Below are the code and all the weights of a small trained network. Each question names an input and a target symbol and asks about switching units off, where a switched-off unit gives its printed mean instead of its output.

import numpy as np


def w(rows, s, z=0):
    codes = np.array(rows[::2]) - 128.0
    scale = np.full(codes.shape[1], s)
    scale[-1] = z or s
    return codes * scale


def norm(h):
    return h / np.sqrt((h * h).mean(-1, keepdims=True) + 1e-5)


def softmax(a):
    e = np.exp(a - a.max(-1, keepdims=True))
    return e / e.sum(-1, keepdims=True)


def log_softmax(a):
    a = a - a.max(-1, keepdims=True)
    return a - np.log(np.exp(a).sum(-1, keepdims=True))


def net(x, mask):
    ids = ['αβγδθλμπστφψω'.index(c) for c in x.split()]
    T = len(ids)
    res = E[ids] + P[:T]
    u = 0
    for l in range(3):
        r = norm(res)
        for j in range(3):
            rows = slice(4 * j, 4 * j + 4)
            q, k, v = (r @ M[l][rows].T for M in (Q, K, V))
            z = softmax(np.where(np.tri(T) > 0, q @ k.T / 4**0.5, -1e9)) @ v
            o = O[l][rows]
            res = res + np.where(mask[u + j], z, o[:, -1]) @ o[:, :-1]
        u += 3
    return log_softmax(norm(res)[-1] @ U[:, :-1].T + U[:, -1])


Q, K, V, O = {}, {}, {}, {}
E = w([
[100,107,95,118,108],'α',
[135,151,169,114,109],'β',
[152,171,66,103,151],'γ',
[119,149,122,111,85],'δ',
[130,167,77,172,114],'θ',
[85,127,133,178,100],'λ',
[165,105,132,61,153],'μ',
[232,119,132,175,150],'π',
[132,99,116,141,168],'σ',
[213,74,96,23,135],'τ',
[111,2,208,94,146],'φ',
[70,99,166,139,155],'ψ',
[144,61,76,177,138],'ω',
],0.023)
P = w([
[174,138,171,48,252],'0',
[169,190,140,61,172],'1',
[170,166,167,87,150],'2',
[159,158,199,125,112],'3',
[177,166,153,101,154],'4',
[163,146,156,123,157],'5',
[170,165,131,98,189],'6',
],0.0031)
Q[0] = w([
[82,129,148,97,100],'L0H0',
[116,188,186,140,185],'L0H0',
[106,126,21,18,255],'L0H0',
[110,171,98,106,154],'L0H0',
[155,148,16,155,212],'L0H1',
[117,134,110,241,172],'L0H1',
[179,150,108,84,220],'L0H1',
[129,214,133,195,35],'L0H1',
[83,117,156,158,222],'L0H2',
[213,90,121,176,90],'L0H2',
[120,157,118,201,129],'L0H2',
[189,79,139,177,61],'L0H2',
],0.0097)
K[0] = w([
[93,148,125,42,124],'L0H0',
[157,167,204,120,121],'L0H0',
[149,86,125,160,20],'L0H0',
[177,90,104,92,40],'L0H0',
[160,82,2,111,152],'L0H1',
[99,71,67,248,103],'L0H1',
[214,64,123,146,160],'L0H1',
[121,178,79,169,23],'L0H1',
[136,78,67,167,135],'L0H2',
[113,158,99,74,198],'L0H2',
[49,109,109,84,136],'L0H2',
[79,205,73,37,196],'L0H2',
],0.0093)
V[0] = w([
[197,254,222,106,153],'L0H0',
[147,145,100,102,142],'L0H0',
[197,114,171,219,128],'L0H0',
[107,60,68,139,152],'L0H0',
[135,49,117,155,129],'L0H1',
[108,103,148,119,35],'L0H1',
[97,142,153,207,97],'L0H1',
[162,95,159,93,217],'L0H1',
[182,79,68,79,76],'L0H2',
[122,197,147,82,112],'L0H2',
[183,138,151,112,91],'L0H2',
[87,113,116,56,60],'L0H2',
],0.0088)
O[0] = w([
[177,128,131,173,160,112],'L0H0',
[123,164,125,120,143,183],'L0H0',
[220,128,154,136,101,57],'L0H0',
[112,127,95,94,78,179],'L0H0',
[120,96,157,57,79,127],'L0H1',
[129,76,100,90,252,7],'L0H1',
[168,44,130,187,137,19],'L0H1',
[142,185,130,105,50,255],'L0H1',
[172,79,99,62,134,142],'L0H2',
[116,164,112,89,234,142],'L0H2',
[177,112,68,155,183,104],'L0H2',
[70,99,87,2,231,92],'L0H2',
],0.0059,0.0035)
Q[1] = w([
[180,106,255,133,64],'L1H0',
[100,31,139,145,162],'L1H0',
[68,219,128,84,150],'L1H0',
[102,47,177,50,109],'L1H0',
[163,21,226,159,157],'L1H1',
[150,184,236,163,115],'L1H1',
[143,128,112,111,37],'L1H1',
[191,51,117,111,60],'L1H1',
[160,197,184,87,81],'L1H2',
[56,17,173,150,172],'L1H2',
[122,188,131,66,147],'L1H2',
[208,162,59,80,128],'L1H2',
],0.0091)
K[1] = w([
[71,74,110,90,102],'L1H0',
[132,154,152,54,157],'L1H0',
[123,54,146,164,185],'L1H0',
[150,79,175,51,146],'L1H0',
[225,122,221,173,114],'L1H1',
[214,195,223,24,113],'L1H1',
[83,78,116,167,1],'L1H1',
[186,20,68,129,91],'L1H1',
[175,218,153,191,136],'L1H2',
[84,62,51,181,31],'L1H2',
[169,163,207,149,130],'L1H2',
[253,106,148,29,194],'L1H2',
],0.0097)
V[1] = w([
[60,162,149,88,102],'L1H0',
[100,102,102,134,82],'L1H0',
[158,123,144,115,123],'L1H0',
[147,80,132,89,110],'L1H0',
[165,57,110,100,98],'L1H1',
[67,131,121,136,181],'L1H1',
[94,116,105,204,160],'L1H1',
[64,95,78,128,99],'L1H1',
[137,138,150,150,190],'L1H2',
[53,153,2,157,156],'L1H2',
[146,94,109,60,137],'L1H2',
[129,97,143,157,170],'L1H2',
],0.0096)
O[1] = w([
[76,204,234,169,46,223],'L1H0',
[113,92,119,240,216,113],'L1H0',
[101,119,139,102,156,114],'L1H0',
[177,102,168,136,147,56],'L1H0',
[113,144,122,177,3,64],'L1H1',
[132,127,107,98,124,80],'L1H1',
[154,107,24,29,127,4],'L1H1',
[87,160,123,93,80,112],'L1H1',
[159,127,156,153,194,123],'L1H2',
[87,130,120,181,55,143],'L1H2',
[178,140,125,24,70,140],'L1H2',
[170,77,143,180,137,36],'L1H2',
],0.0057,0.0023)
Q[2] = w([
[104,23,138,167,119],'L2H0',
[127,64,67,97,156],'L2H0',
[39,171,110,132,107],'L2H0',
[114,124,129,202,187],'L2H0',
[96,113,172,112,127],'L2H1',
[19,90,86,72,35],'L2H1',
[82,135,85,74,65],'L2H1',
[244,138,169,120,185],'L2H1',
[201,146,189,121,120],'L2H2',
[83,87,164,115,143],'L2H2',
[119,94,123,132,188],'L2H2',
[105,142,152,88,105],'L2H2',
],0.011)
K[2] = w([
[206,199,133,166,164],'L2H0',
[122,130,160,118,54],'L2H0',
[144,124,116,193,153],'L2H0',
[161,149,112,138,143],'L2H0',
[89,197,114,168,140],'L2H1',
[28,44,33,86,84],'L2H1',
[106,98,63,131,34],'L2H1',
[199,139,179,194,249],'L2H1',
[68,169,146,169,85],'L2H2',
[198,169,144,93,69],'L2H2',
[171,104,95,131,107],'L2H2',
[156,125,113,110,162],'L2H2',
],0.012)
V[2] = w([
[114,227,238,119,228],'L2H0',
[30,115,163,128,35],'L2H0',
[192,167,135,111,38],'L2H0',
[92,93,175,73,178],'L2H0',
[89,96,39,73,119],'L2H1',
[254,88,156,183,68],'L2H1',
[89,90,72,140,119],'L2H1',
[162,85,59,62,6],'L2H1',
[163,64,193,138,146],'L2H2',
[200,205,184,113,135],'L2H2',
[40,191,149,217,94],'L2H2',
[98,74,218,122,92],'L2H2',
],0.0077)
O[2] = w([
[127,174,217,176,141,252],'L2H0',
[81,136,139,27,119,189],'L2H0',
[214,148,136,106,90,189],'L2H0',
[134,96,158,90,165,106],'L2H0',
[44,113,111,97,131,114],'L2H1',
[228,90,93,138,97,58],'L2H1',
[36,126,95,63,88,80],'L2H1',
[84,120,85,77,6,136],'L2H1',
[108,102,225,111,167,7],'L2H2',
[128,143,186,129,120,221],'L2H2',
[109,134,106,238,95,251],'L2H2',
[79,13,210,254,136,73],'L2H2',
],0.0062,0.0031)
U = w([
[4,128,118,82,114,30],'α',
[162,140,161,137,223,130],'β',
[120,250,118,145,116,253],'γ',
[71,119,103,79,247,30],'δ',
[127,128,14,186,141,178],'θ',
[79,38,75,175,170,235],'λ',
[156,200,221,70,111,128],'μ',
[240,85,119,162,92,99],'π',
[147,186,177,185,22,5],'σ',
[174,101,155,50,104,58],'τ',
[125,39,206,84,124,93],'φ',
[58,163,195,163,144,237],'ψ',
[146,34,74,124,33,97],'ω',
],0.013,0.005)

Each question gives the input, a string of symbols that net reads in full, and the target symbol t.
The units are the heads (4 rows each of Q, K, V and O). Each row of codes is followed by its name. A weight is (code - 128) times the scale printed after its matrix; where a second scale follows, it is the last column's (O and U).
mask holds one flag per head, layer by layer. A switched-off head (its flag False) gives its mean, the last column of its rows in O, instead of its output. The means were averaged over made-up inputs and are rounded, as every weight is.
A unit's drop is (log p(t) with every unit on - log p(t) with that unit switched off) / (log p(t) with every unit on - log p(t) with every unit switched off).
The circuit of an input: a set's keep is (log p(t) with only the set's units on - log p(t) with every unit switched off) / (log p(t) with every unit on - log p(t) with every unit switched off). Starting from all 9 units, units are removed one at a time, each time the one whose removal leaves the highest keep (on an exact tie, the one counted first), for as long as the keep stays at least 0.8.
circuit, biggest first: the units of the circuit, biggest drop first
heads that matter: for each layer, one digit per head in row order, 1 if its drop is at least 0.15 and else 0, layers parted by /
drop when u is switched off: that unit's drop, to one decimal
input μ ω γ ω ψ, target ω: heads that matter : 001 / 000 / 010
input σ γ θ, target θ: circuit, biggest first : L0H1, L1H0
input γ β θ σ μ, target β: circuit, biggest first : L2H1
input ψ σ σ, target σ: heads that matter : 011 / 000 / 000
input λ β μ μ γ ψ γ, target β: circuit, biggest first : L2H1, L0H0, L1H2
input θ τ λ ω θ τ τ, target ω: heads that matter : 000 / 010 / 110
input β γ ψ, target β: circuit, biggest first : L0H0, L2H1
input μ σ μ π μ, target π: circuit, biggest first : L2H1, L0H2
input γ ψ τ δ, target δ: heads that matter : 010 / 000 / 000
input γ τ β ψ φ, target β: heads that matter : 000 / 000 / 010
input ω θ γ, target ω: heads that matter : 000 / 000 / 000
input δ γ σ α γ, target α: heads that matter : 000 / 000 / 010
input σ θ π ω θ γ τ, target ω: circuit, biggest first : L1H1, L2H1
input μ γ π σ τ, target π: circuit, biggest first : L2H1
input γ γ μ, target γ: circuit, biggest first : L0H1, L2H2
input α γ ψ τ, target α: heads that matter : 100 / 000 / 010
input θ γ φ γ γ γ ψ, target γ: heads that matter : 100 / 000 / 101
input α γ γ φ, target α: circuit, biggest first : L2H1, L0H0
input γ ψ τ β λ λ θ, target β: circuit, biggest first : L0H1, L2H1, L0H0
input σ σ ψ θ θ, target θ: circuit, biggest first : L0H1
input α γ τ π γ, target π: circuit, biggest first : L2H1, L0H0
input λ π ψ γ γ, target π: heads that matter : 100 / 000 / 010
input α σ γ ψ, target α: heads that matter : 100 / 001 / 110
input γ ψ γ β, target β: drop when L0H1 is switched off : 0.2
input γ λ β γ μ, target β: drop when L1H1 is switched off : 0.0
input σ γ τ λ, target λ: drop when L1H2 is switched off : 0.3
input δ θ θ γ β α, target α: circuit, biggest first : L2H1
input σ θ μ π λ θ μ, target π: drop when L2H1 is switched off : 0.4
